Here is a tiny trained network, its code and every weight. The questions are about switching its units off for an input and a target symbol, where a switched-off unit gives its printed mean instead of its output.

import numpy as np


def w(rows, s, z=0):
    codes = np.array(rows[::2]) - 128.0
    scale = np.full(codes.shape[1], s)
    scale[-1] = z or s
    return codes * scale


def f(y):
    return y / 2 * (1 + np.tanh(0.7978845608 * (y + 0.044715 * y**3)))


def softmax(a):
    e = np.exp(a - a.max(-1, keepdims=True))
    return e / e.sum(-1, keepdims=True)


def log_softmax(a):
    a = a - a.max(-1, keepdims=True)
    return a - np.log(np.exp(a).sum(-1, keepdims=True))


def net(x, mask):
    ids = ['ΓΔΛΞΠΦΨΩαβεηθμ'.index(c) for c in x.split()]
    T = len(ids)
    res = E[ids] + P[:T]
    r = res
    for j in range(2):
        rows = slice(2 * j, 2 * j + 2)
        q, k, v = (r @ M[0][rows].T for M in (Q, K, V))
        z = softmax(np.where(np.tri(T) > 0, q @ k.T / 2**0.5, -1e9)) @ v
        o = O[0][rows]
        res = res + np.where(mask[j], z, o[:, -1]) @ o[:, :-1]
    y = f(res @ A[0][:, :-1].T + A[0][:, -1])
    res = res + np.where(mask[2:6], y, B[0][:, -1]) @ B[0][:, :-1]
    return log_softmax(res[-1] @ U[:, :-1].T + U[:, -1])


Q, K, V, O, A, B = {}, {}, {}, {}, {}, {}
E = w([
[249,182,191,95],'Γ',
[88,85,75,111],'Δ',
[131,109,15,105],'Λ',
[163,130,90,134],'Ξ',
[173,126,100,173],'Π',
[162,122,104,158],'Φ',
[193,159,176,235],'Ψ',
[155,153,79,126],'Ω',
[168,150,138,70],'α',
[194,184,120,119],'β',
[142,141,81,198],'ε',
[152,84,144,214],'η',
[216,213,85,112],'θ',
[57,111,120,99],'μ',
],0.017)
P = w([
[68,165,158,63],'0',
[197,80,125,216],'1',
[185,78,122,223],'2',
[188,88,125,244],'3',
[198,103,116,191],'4',
[204,114,128,223],'5',
[167,113,105,212],'6',
[124,109,85,235],'7',
[152,114,92,254],'8',
],0.01)
Q[0] = w([
[1,102,71,87],'H1',
[163,156,58,192],'H1',
[167,142,153,49],'H2',
[33,186,156,110],'H2',
],0.01)
K[0] = w([
[165,96,118,128],'H1',
[9,154,180,102],'H1',
[181,120,112,110],'H2',
[150,43,69,175],'H2',
],0.013)
V[0] = w([
[165,147,187,199],'H1',
[106,8,161,131],'H1',
[162,152,101,130],'H2',
[114,114,78,172],'H2',
],0.018)
O[0] = w([
[158,146,82,251,208],'H1',
[176,225,216,122,2],'H1',
[104,61,150,147,187],'H2',
[225,83,127,96,64],'H2',
],0.013,0.0078)
A[0] = w([
[48,23,197,214,116],'N1',
[219,82,101,189,254],'N2',
[194,254,183,18,79],'N3',
[43,84,172,210,96],'N4',
],0.0069,0.0057)
B[0] = w([
[179,159,77,25,223],'N1',
[145,151,248,88,251],'N2',
[110,147,1,190,138],'N3',
[47,129,42,95,201],'N4',
],0.0075,0.021)
U = w([
[27,147,90,214,95],'Γ',
[141,216,115,69,126],'Δ',
[133,100,177,60,155],'Λ',
[171,130,105,100,80],'Ξ',
[143,88,132,152,82],'Π',
[138,102,134,143,102],'Φ',
[177,132,50,234,183],'Ψ',
[102,21,153,167,74],'Ω',
[12,109,163,154,224],'α',
[128,72,86,163,65],'β',
[141,28,148,169,115],'ε',
[138,211,166,151,137],'η',
[214,75,33,123,2],'θ',
[115,254,124,91,126],'μ',
],0.0077,0.0061)

Each question gives the input, a string of symbols that net reads in full, and the target symbol t.
The units are the heads (2 rows each of Q, K, V and O) and the neurons (one row each of A and B). Each row of codes is followed by its name. A weight is (code - 128) times the scale printed after its matrix; where a second scale follows, it is the last column's (O, A, B and U).
mask holds one flag per unit, heads first, then neurons. A switched-off unit (its flag False) gives its mean, the last column of its rows in O or B, instead of its output. The means were averaged over made-up inputs and are rounded, as every weight is.
A unit's drop is (log p(t) with every unit on - log p(t) with that unit switched off) / (log p(t) with every unit on - log p(t) with every unit switched off).
The circuit of an input: a set's keep is (log p(t) with only the set's units on - log p(t) with every unit switched off) / (log p(t) with every unit on - log p(t) with every unit switched off). Starting from all 6 units, units are removed one at a time, each time the one whose removal leaves the highest keep (on an exact tie, the one counted first), for as long as the keep stays at least 0.8.
units of the circuit, in order: the units of the circuit, biggest drop first
top k neurons: the k neurons with the biggest drops, biggest first
heads that matter: for each layer, one digit per head in row order, 1 if its drop is at least 0.15 and else 0, layers parted by /
drop of u: that unit's drop, to one decimal
input η Ψ Ψ Ψ Ψ α Γ Ω, target η: units of the circuit, in order => (H1; N4)
input η Ψ Ψ, target η: top neuron => (N2)
input Γ Δ Γ, target Γ: top 2 neurons => (N4; N2)
input θ α Ψ, target θ: units of the circuit, in order => (N1; H1)
input η Φ Γ Ω η α Γ, target η: units of the circuit, in order => (H1; N1)
input Γ Ξ Ψ Ψ Ψ η, target Γ: heads that matter => 01
input Ψ Ψ Ω Ψ Ψ Ψ Δ, target Ψ: heads that matter => 10
input α Ψ Δ η Λ Ψ Λ, target α: heads that matter => 11
input η Ψ Δ Ψ Λ, target η: top 2 neurons => (N1; N4)
input Γ ε α Δ ε ε ε Λ, target Γ: top 2 neurons => (N2; N4)
input Γ η η Ψ Ξ, target Γ: drop of N2 => 0.0
input α Λ Δ Ψ Ψ, target α: drop of H1 => 0.5
input Ψ Ξ Φ, target Ψ: drop of H1 => 1.1
input Γ Ψ Λ Ψ Λ η Λ, target Γ: units of the circuit, in order => (H2)
